[ 21  -1  37 -20  13 -18   3  14   3  -7 -10  16   6  19  52 -14  35 -18
  11   9  18 -11  12 -22  -2  20  46  -4  42   5 -17 -30 -25 -20  10 -51
  23 -12   6 -17  -1   0   3  30  -7 -66   7 -22 -10 -15 -21   6  23  15
  10  -1  26  39  27   1  -9 -10  -9 -20  11 -20  11  -3  10] | relos
[ 39 -18  20 -13  18  10 -26  -8   2  -6   2   2   9  11  31   1  26 -12
  -4  -5  21   7  21 -11  11   5  17  11  27  -7 -15  -8 -37 -29   1 -17
  10  -8   4  16  -3  -6 -21   1  19 -21  -2 -14 -11   6 -22 -10  29   6
  -1   7  15  32  14  16   2  10 -22 -12   9 -11  17  -3  -7] | sirof
[ 32 -16  18  -9   4  -2  28  15  24  -3  -6  12   2  -5  29 -18   0 -16
   9   5   4   3  -9 -14   7   7  21   6 -10  -5  -6  18 -12 -18  14 -24
  13 -10  -8  -8  15   9  -6  29   2 -37  11   1 -16 -14 -72  -3   5   1
  12  -6  22  16  19  12   1   3 -15 -10  16 -15  -6 -10  -2] | sek
[ 73 -47  37 -15  12  36 -30  -4  15  -2 -14  18  11  20  65 -30  22  -1
   3  21  38  -2  31 -69  -4   3  20  18  23 -28  41 -36 -64 -51  -2 -32
  24  -8 -19  11 -10 -20  -1  19   4 -47  -4  17 -20   2  -3 -19  11  26
  -1 -15  46  36  32  54 -14   8 -51 -16   3 -15 -14 -31 -17] | fifu
[  6  -6  23 -26   3   2   0   7  21  -2 -18  14   6  14  25 -26  33 -16
  12   9  12  -7  15 -20  14  17  29 -14  -9   6 -14  -8  -9 -16   5 -37
   7 -19  -9  -1   3   3  -6  26  14 -39   3 -19 -21 -10 -18  -3   6  18
   0  -4  23  20  34  -7  -3   9   5 -33   8  19  -4 -12  15] | fifu
[ 34 -28  10 -31  16  44 -18   2  17  -1 -13  10   6   7  44 -32   9 -15
   4   7  16  -8  32 -33  11  10  29 -12 -19   2  -8   4 -16 -15   1 -21
   3  -6 -13 -11  -2  -2  -4  31  32 -27  11  10  -9   3 -31   2  18  28
   4 -11  23   7  24  23  -5   1 -21 -25  -1 -10 -17 -38  -6] | fifu
[ 16  -2  19 -21  10   7  -3  -8   5  -2  -5   0  -4   8  32 -15  22 -13
   8   4  10  -3  12 -17   6  19  25   3 -20  -3 -12  -2  10 -11   8 -19
  10  -3   5   4   2   8   0  49  10 -47  -2 -15  -3  -8 -29   0   2  14
   8  11  12   9  31   0  -6  -2 -13 -16  -7   0  -2 -14   9] | fifu
[ 30 -17  18 -10   0  13 -11   4  12  -2  -4  -1  -5   8  37 -16   4 -27
   6  -4  -7   0  11 -22   0   4  15  -8   4  -1  -6   3   1 -13  -9 -23
  22 -13   3  10  -4   4   3  16  -1 -73   2  -2 -12 -12 -19  -2   6  12
  -6   6  11  14  10 -15   1  -3 -28 -15   8  -5  -3 -20  -4] | fifu
[ 31 -21  21 -17  23  37 -28   3  -9  27 -16  15   2   2  38 -25  21 -14
   4  -5  27  -5  38 -20  15  30  31   7   6  -4 -20  -8 -39 -25  12 -29
 -10 -13  -8   0  -7 -15 -14  24  20 -18  18  -4 -16   5 -23   3  -8  26
  13 -25  45  37  43  17  -6   1 -14 -35   4  -9  -6 -21   7] | fifu
[ 60 -10   7 -15  -2   2  -8  -6   9  -6   6   2   7  -8  33 -18   6 -14
   3 -10   6  -7 -15 -15  11 -12  20   7  -6  -3   3  42 -12 -29  26 -14
   9  -2  -8  -4  -3   7 -21  27  15 -45  -2  -1  -6 -14 -25 -13  13   8
  -6 -13  16   1  28   4  25   6  10 -18   7 -14   4 -16  -9] | fifu
[ 59 -19   9 -25  24  33 -39  -1   0   2  -2   8   5  13  24 -27  27   6
   0 -10  20   1  42 -32   8  10  20   2  45   6  22 -25 -24 -48  -5 -32
  12  -7  19   9  -9  -6 -28  -6  23  45  -1   8   7  14  -8 -17  19  -3
   0  -3  15   9   6  55  -6   4 -37 -17  14  -3   8 -18 -20] | Nupo
[  4  11   8 -10  -2  -1   2   1  -6   3   5   0   3   6   4  -2  17 -11
  12 -12   8  -5   3   6  12  17   7   5  -1  12 -31   0  -1   5   8 -11
   6  -1  -8  11  -1   7 -22  -4   4 -18 -16 -26  10  -1 -30  -6  15   4
   1   8   8  19   0  -7 -16  -5  -3   5   7   7 -19   2  12] | sirof
[ 14  -8   1 -22  -4   0 -12  -8  -1  -3  18 -12 -63   3  21   6   3  12
  10 -22   1  -4   9  14   7   8  -5  -5  12   8 -36  28  20   2   2   2
  16  -9  30  29  16  14 -24  29  -3 -42  -2  -8  -3  -8 -41  -4  18   1
 -11   6  -3  10   4 -23  -9 -10  -9 -11 -14  10  -2  -1   7] | sirof
[ 25  -6  49 -10  12 -11   8  -1  -4 -15 -16  24   1  20  19 -38  37 -10
   9   5  13  -1  10 -26  19  13  46   3  -2   7  -8  -7 -19 -24   2 -50
  12  -5 -17  -5   0 -11 -11  31  15 -36   3 -19 -22 -22 -23  -1   8   7
  -6  -7  23  17  45  10  15   9  -2 -25  29 -14 -12  -8  19] | fifu
[ 33 -25   8  -2   6  10 -16 -12  15   2   0  13   0   4  30 -17   6 -12
  13   9  13  -4  10 -11   2   5  17   5 -19 -17 -14  24 -13 -28   7 -16
   8   5  -1  -2   6   9  11  17   5 -42   5  14 -15   0 -22 -15   4  12
  -6 -19 -41   3  37  16   3   2 -18 -12  10 -23  -4 -18  -8] | sek
[ 29 -12  26  -7  93   3  -8   8  12 -14  -3  11  15  18  29  -9  30   4
  -5  -5  14  -1  12 -26   9   5  15   8  56   0   8 -28 -22 -27  20 -20
  22  -9   6  17 -27  -6 -20   6   3 -14   1  -8  -7   2 -10 -10  12   4
  -6  14  19  25  10  21  -8  -6 -19  -3  21  -3   3   4 -19] | Nupo
[ 31 -18  16 -22  46  31  -6  29   4  12  -6  21   2  17  29 -13  35 -27
  18  14  15  -9  29 -20   6  14  36  15  -6   3  21 -11 -45 -31  -1 -45
  -3   3 -10  -4   1  -4  -7  23  16 -11   3  -4 -11   2 -17   1  11  29
   0 -17  38  39  43  15 -19  -9 -26 -37   3 -10  -6 -22 -16] | fifu
[ 42 -21 -10 -19   8  12 -10   9   9  -3 -15  16   5   8  13 -22  14  -8
   7   0   6  -1  10 -13   0   1  17   5   3 -17 -14  16 -25 -35  -3 -28
  -9 -10  -2   0  -5  12  -7  18  14 -11   8   4  -8  -5  -9  -6  15  14
  -4 -22  28  15  22   9  -2   9 -12 -14   8 -10  -9 -16   1] | sek
[ 48 -35  34 -12  -7   2  -5  -4  24 -10 -15   3  15   3  55  -6  12 -15
   5   2  19 -10  -5 -11 -14  12  22   7   9 -19 -13   9 -21 -38   3 -35
  15   7   8   0  -1   0  -7  32  -5 -78  -6   3 -19 -13 -22  -1  31   9
 -11 -18  34  18  34  12  15   2 -19   1  10 -17  16  -5 -12] | sek
[ 46 -12   4  -7 -11  38 -45 -20   0   0  26 -25   3  -3  28  -5  -8  50
   1 -21  16   8  14   1 -18  18 -29   8  47 -22 -34   2  -8 -19   0  13
  14   8  30  42 -12   3 -19   1  -3 -33  -2   9   9   5  -7 -17  16   6
 -24   5   4  22 -12  18 -17  -8 -52 -25 -30  18  13   3 -23] | Nupo
[ 47 -32 -20   5 -22  54 -78 -56  31  29  36 -43 -10 -17  51  14 -65 -16
 -12  -5  23  15   2  30 -58  -7 -48   4   0 -40  -3  75   2 -14  -4  53
  17  -6  55  42 -29  36 -20  11 -27 -96 -13  47  -4   5  -6  -7   6   0
 -27 -47  26  20  -3  29 -24   7 -92  24 -75   1 -25 -31 -37] | sek
[ 37 -10   3  -9  -7  13 -18  -6   9   8   6  -9  -5   4  38 -16  -8 -10
   2 -12  -3  -7   2   1  -9  15  -4   8   1  -6 -23  27   7  -8  23  -6
   2  -6   6   2 -10  14 -13  11   3 -55   2   9  -9  -4 -19  -9  13   9
 -14  -5   0  -2   8  -5  -4   8 -24 -11 -39  -4  -3 -13   6] | fifu
[ 27 -13  16 -10   1   7 -24 -11   7   3  -8   0   6   3  52 -19   2 -17
   3  -5  10  -4  13 -33   4  14  19  -4  -2  -5  -9  20   6 -16  -7 -18
  19 -13   1  26  -1  14   4  42   8 -78  -2  -4 -21 -19 -27  -8  12  23
 -16 -10  22   9  17  -7  -5  -5 -13 -21 -14 -11  -3 -20   8] | fifu
[ 37 -31  23 -19   6  22 -17  -4  14 -11  -7  15   7  21  65 -32  22   0
   3   3  11   8  15 -16  -1   1  11   0  21 -12  20 -22 -17 -39  10 -23
  29  -1   3   9   3   3   8  26   0 -29   4  12 -13  -3   1 -18   8  12
  -6   1  21  23   9  34  -8  -2 -29  -7  10  -3 -10 -19 -15] | fifu
[ 60 -33  20 -24  20  26 -38 -10   2  -3  -5  19   8  15  35 -23  12 -15
   5  -2  22 -12  21 -18  21   6  40  -4  -8  -9 -10  12 -39 -45  10 -35
   2   3 -11 -13  -6  -1 -28  18  28  16   4   8 -15 -10 -14 -10  29  18
   3 -15  53  24  43  45   6  12 -24 -34   6  -4  -2 -12  -4] | sek
[ 28 -19  18 -18  15  30 -27 -21   8  15  10  17   6  -1  36 -26  13 -20
  11   0  29  -7   8  -8   1   8  19  -1 -16 -13 -26  14 -40 -29   2 -28
  -6  -3   0 -10  -4   6 -25  15  14  -9  11  16  -6   9 -20  -3   9  23
  -3 -24  41  25  37  27  -8   2 -25 -15  -9 -14 -12 -33   4] | sek
[ 27  -2   4 -14  15  23 -17   1  -5  -2  14   0   1   0   8   7  14  -2
  -1 -13   2   1  12  20  12   9   1  -1  39   2 -26  14   5  -1  10  -2
  17   3   0  13  -1  -9 -25  -3  10   1   5 -23   1   2 -20 -18  15  -3
 -12   8  -3  27  -5  18  12   4  -6 -13  10   3   2  12  -3] | sirof
[ 21  -2  16 -17  18  -4 -12   4  -5  -8   8  -1   4  -2  22  -2  25   0
   5  -8  24  -1  17  -5   9  27   5   6  34   4 -21 -37  -4  -9   9 -23
   8  -7   0  17  -3   0  -5  13 -31   4  -1 -10 -12  12 -15  -3   6   0
 -15  14   6  18  10   7 -14  -4 -13 -18   3  -2   2   1  -6] | sirof
[ 40 -29  40 -14  14  16 -22   2   3   2  -3  13  11  14  48 -18  31  -8
   1  -4  15  -5  36 -33  10  17  28  11  44  -4  -3 -24 -26 -35   8 -28
  23  -7   0  13 -21 -26  -9  13 -11 -38  11  -3 -23  -4 -21 -20  19  23
  -9  28  21  24  11  25  -8 -23 -30 -26  27   0  -2 -16  -9] | sirof
[ 15 -11  -3 -17  -9  41 -55 -27  -4  16  39 -25  -2  -2  39  -6 -23  -7
  -5 -26  25 -10  21  18  -9  28 -32 -14  13 -13 -47  30   2   7  -1  25
  24 -17  31  26 -18  22 -19 -21  11 -44  -4  20  -9   1 -19 -14  21   8
 -23 -11   7  21  -7  15 -18 -13 -58   0 -46  11  -9 -16 -14] | sirof
[ 13  -4  27 -21   9  -4  -3  -1  -5 -23  -8  41  12  20  28  -6  34   7
  -1 -10   0  -3  21 -27  15  14  19  13  43   5  -1 -32 -26 -22   2 -46
  12   5  -1  20  -1  -7 -11  11   1   2   6 -28  -8  -4 -20  -8  19   4
 -12   7  22  26  13  12  -5  -8 -13 -22  22  -1  -1   3  -5] | Nupo
[ 27 -11   7 -17  -3  35 -41 -20   5  10  18 -29   0   4  29   4 -11   8
   1  -6  25   5  25   1 -27   9 -28  10  27  -8 -38 -13 -20 -23  -1  -1
   0  -6  32  11 -13  -1  -4 -16  -2 -41   1  16  -4  -2 -13  -3  16  16
  30 -14   8  39  -6  16 -24  -5 -57  -2 -37  14  -3 -22 -12] | sirof
[  3  10  16 -19  -4   0 -12  -7  -1  -7  -4  11   5  15  30  -9  26 -14
  10  -3  15  -2  13 -13  -2  20  24  -2  13  10 -24   1 -16  -9   8 -19
  19  -4  -2  16 -18  -2  -8  18   6 -36  -3 -16 -13  -3 -20  -2  10  26
   3  14  27  18  14  -4  -2   4   8 -24  13  -6  12  -8  16] | sirof
[ 36 -35  32 -15  17   5  -6   4   6  -1 -22  25   8   9  38 -22   5  -9
   9   3  22 -12  24 -33  10  14  41   8  -3  -6  -2 -23 -43 -41  -7 -50
   8  -1  -7   9  21  -6 -11  22   1 -16   0  -5 -12 -15 -11  -1  16  14
   6 -12  31  32  33  20  -1  -3  -7 -23  15 -18   2  -9   7] | fifu
[ 37 -16   6  -3 -10   6 -24  -9  22   1 -25   0 -15  -7  51 -19 -16 -33
   4  -4   9 -15   5  -6 -12  12 -13   8  -6  -5 -20  42   0 -21   4 -13
  12   1   3   2   2   3  -2  35   7 -90  10  17 -11 -16 -23  -2  10  14
 -18 -16  18   6  24  17   6   2 -36  -3  -7 -27  -9 -28   2] | sek
[  5  -7   7  -9   6  11  -8   2  -5   1  -8 -11   9   7  30  -9  20 -21
   3 -14   7  -7  18  -1   3  14  24   0  -7  16 -33  10  -6 -11  11 -25
   6  -1 -10  -3   6  17  -9  21  11 -43   8 -21  -6 -22 -34 -10  10  23
   0  -3  24  26  21  10 -14 -22 -16 -27   0 -17  -6 -14   8] | fifu
[ 36 -32   8 -13  -6  21 -16 -11   8  -8   6  -5   8   6  36 -15  -1  -4
   0   2   5  -2  -2  -8   5   4  16  -2 -20  -5 -12  28  -7 -12   5  -7
  10 -17   3   3 -10  10 -20  19  10 -60  -7   9 -14  -4 -24 -12  -4  12
 -11 -13  19  12  20  -8   4  -1 -43 -13  12 -11   0 -26 -11] | fifu
[ 45  -1   1 -22   9  30 -35  -3 -18   8  15   6   7  22  -1  -4  23  -6
   5 -22  -6  -6  26   7  39  23  -6   3  21   0 -42 -11 -46 -10   9 -14
  -9   0  12  -2 -14  -4 -42 -13 -11  27   8 -14  -4  11 -29 -12  23   6
  11 -19  11  32  10  25 -25  -3 -28 -13  -7  -6  -5  -9  -6] | sirof
[ 33 -12  29 -30   7   5 -14   3   1  -5  -8   3  13  16  58   0  32  -7
  -3   4  15  -9  21 -35   3  16   8   0  25   3   2 -32 -25 -29  -2 -39
  26  -9   0  18  -4  -5   2  29  16 -43   6 -18 -36   7 -11  -8  12  19
  -8  19  21  25   8  12 -12 -10 -30 -15   2  -5   5  -2   5] | sirof

[ 11  12  -3 -27 -12   3 -12   6  -5   3  10   4 -24  -2 -35 -10   0  14
  -6  37   8 -18  -1 -14 -10 -13   3 -22  10  -3   2  -3  15 -14   8  25
   0  -5  -3  -2  -5   4  -5  -3   6  12   8  12   0   8  28   8   0  -4
   7   0   1  -3 -10 -12  -8 -13  -7   7 -10   0 -10 -14 -21] | R
[ 61 -22 -10 -81   3 -29   0 -32  58  28 -65 -37  24 -17  57  30 -15  19
 -26 -37 -65 -17 -43 -18  21  22 -18  41  12  49  27 -21 -20 -74 -14 -15
  17 -33 -25  38  14  17  22   1 -77   7  -5  30 -67 -59 -34  15  -6 -15
 -34  72  48   4  37   7 -14  42 -15   0  31 -39  42 -27  24] | R
[ 25  -8   0 -41  -2 -38  13 -10 -25  -8  -3   7   2   3  23  -3  -1  40
   4 -34 -33  17   2 -21  29   5  -8  27  43  19   9   2  34 -14 -11  -5
  -3 -22  -9  18  12 -21  -2   1 -31  -2   0  54 -10  54 -12  -5   3   4
  31  39   3   4  -4  -1   6  24  -2  -8   3  -1  11   8 -18] | S
[ 14 -21  14 -28  12   1   9  14  -5   6   6  -4  -3 -13 -22  24   6  34
   1   0  -9   1   5  28  -2  15   4  28 -15  14  18  -9  26 -31  -6   7
 -33  -4   1   8  31 -10   7   0 -32  14  -5  21 -11  35  36  -2   2   8
  24  50   0 -22   6  -3  12   7 -16   2  18 -16  34  -2   2] | S
[ 17  -9  -1 -42  25  -9   1 -14  13  17 -12 -27   2 -27  18   9   0  23
  -7 -10  -8   0  -6  -7  14   7  -5  16  -2  21   9  -6  11 -35 -15  -1
  10 -13  -7  14  14   3   9   8 -32  10  -9  21 -24 -10  -7   5  -3 -19
  -9  28  25  -3  12   1   0  10  14  -7  18 -14  25 -12  22] | R
[ 20 -14  -4 -55  -2  -8  -3 -17  17  12 -10 -29  -5 -42   0   0   1  46
  -5  10   1   2  -3 -13   6  15   3   3  -8  37  23 -12   9 -38 -16  -2
  28 -20   0  11   1   1   7   1 -40  11   2  31 -28 -13 -16  12  -1 -17
 -14  36  26   7  11  -4   0   8  23  -4  14 -18  14 -24   1] | R
[ 18  -6   7 -50   2  -1  -8  -1  -1   8   4  -6 -17 -20 -31  15   4  28
  -1  22 -15  -2   1   8   4   6  10  -3   1  26  12  -8  17 -43  -3  -2
  -3  -8  -7   2   7   7   2  -5 -21   7   3  27 -17   7  24   8   1   1
   8  39  16 -16  10   1  -1   1  -7   2  12 -14   9 -17 -13] | R
[ 14 -18  12 -33  11 -17   9   8 -16  11   0  -5   0  -4   7  13   2  29
   1 -26 -32   3   7  20  13  11  -6  36   5  24  14  -9  30 -29 -13   4
 -27 -15  -5   8  32  -4   9   1 -42  -2 -17  34 -17  37  16  -1  -5  13
  23  55   6 -18  12   2   4  11 -14  -4  22 -15  29   2   4] | S
[ 30 -21  -7 -41   2  -6  11   6  -1  20  -8  -9  11  -3   4  20   8  15
   0   2   5  -6  -1   7   2  11 -23  42  10  20  18 -16  10 -19 -11   2
 -18 -28  -7  26  14  11   8  -5 -49  14 -14  51 -31  26  15  15 -14   6
   2  33  -7 -18   0 -23 -15  13 -13   0  -2  -4  11  -1  16] | S
[ 23  -9   0 -48   0  -7  -4 -13  23   9 -14 -23  -7 -26   0   7  -4  24
 -12   1 -12  -1 -12  -9  10  10   1   8  -7  27  11 -12  25 -44 -11   9
  15 -10  -7   5  11   7   8  11 -28  11   1  23 -22 -20  -9  -4  -1 -18
  -9  37  27   3  15   4  -4  10   8 -14  13 -21  12 -15   3] | R
[  7 -19  13 -31   5  -2   4   7 -11   7  15  -4  -4 -12 -23  19   9  41
   5   3 -22   4  19  21  10  16   6  20 -14  27  14 -10  28 -37 -10   9
 -22  -5  -1  -5  18   0   5  -2 -31   3  -3  29 -13  33  23  -5  -4  16
  26  45   5 -23   8  -4  11   7  -8  -1  20 -11  18  -5  -2] | S
[ 19  -8   1 -33   2 -16  -1  -6  12   6 -12 -10   2  -9   4   8  -5  22
  -5   1 -15  -4  -7 -11   6   8  -3   8  -3  25  16  -9   9 -27  -2   2
   3 -10  -7  10   3   2   6  -2 -32   3  -3  22 -25   7  -5   5   0 -33
  -3  23  13   2   6   1  -3  12  -9   2   9  -9  16  -5  -2] | B
[ 14 -33   7 -46  -8 -37   4 -11   3  -3  18   3  11  14   8  21  -6  20
  -6  40 -14 -14 -23 -12  10  25 -25 -21  -3  23  17  -4   1 -12   2  14
   4  -4  -6   5 -24  -5  13  21 -14   0  -6  16 -33  -7 -17  -4   4  40
 -20  -8  19   4   0 -12  -5  45 -27   2   3  -6  21 -14  10] | B
[-14  12  10   7 -16 -20   1  -5  -4   9  21  15  -1  39 -14  -2 -10  39
  11 -14  13 -17   8 -16  -1 -20  -4 -16 -25  24  11  -6 -19 -16 -15  19
  30  15   7  10  10 -19   2  -2 -19   1  -2  35 -29   9  -8   4 -39  -2
  -1 -33 -11  20  -9   3 -12  19  -9   8   3   2   5   5   3] | B
[ 28  -2  -4 -36  -2  -7   1  -9  10  11  -9 -13  -8 -27   2   0   3  27
  -6   8  -7  -2  -6 -11   9   7   5   5   5  27  10  -5   2 -26  -7   1
  16 -10  -5  11   1   8   3  -5 -18  12  -1  25 -15 -11 -12   4   4 -12
  -8  27  16   5  10  -2   0   1  16  -7   3   4  11 -10   1] | R
[ 33 -16   1 -51   2 -48   3  -2 -20  25  -6  -4  12   4  20  -2 -10  34
  -5 -44 -40  15   2 -10  28   8 -18  37  50  14   8   6  40 -32 -10  -1
 -15 -19  -7  25  32 -19  -4   7 -43 -13   2  53 -19  60  -7  -9  -3   1
  30  51   4  -2  -2   9  -7  25 -10 -13   6  -8  23   6 -18] | S
[  5 -29   8 -22  -8 -45   4 -12   7 -11  23  15  16  43  17  12  -5  15
  -8  35 -27 -21  -9 -20   4  21 -25 -37 -14  32  19 -11 -16   5   6  16
  18   5  -2   4 -21  -9  25  14  -6  -3  -8  20 -40  -9 -24 -13  -4  54
 -24 -26   8  23   4 -10 -11  53 -29   8   2  -8  14  -9  13] | B
[ 15 -10  -2 -28  -7 -42   0 -13  17   4   0  15  13  44  11   7  -6  24
 -21  16 -29 -24 -14 -20   2   3 -13 -19 -14  33   7 -12 -30 -23  18   7
  27  -1  -9  17  -4  -2  14   1 -40  -3  -5  31 -44 -17 -18  -8  -6  27
 -20  -5  17  15   8  -2 -14  35 -29   5   3  -8  12 -10   1] | B
[ 41   2 -11 -59  -1 -15  -1  -7  15   5  -8 -13  -8 -11  -6   8  -7  26
  -9  29 -11  -9 -14 -18  -9  -3  -3   3  16  17  14 -17   9 -47   0  -2
  11 -12  -8   9   3   8   4  -2 -29  12   2  39 -28   3  12   9   0  -6
  -5  29  26   2   1  -6 -11  -1 -16   4   1  -8   3 -13 -16] | R
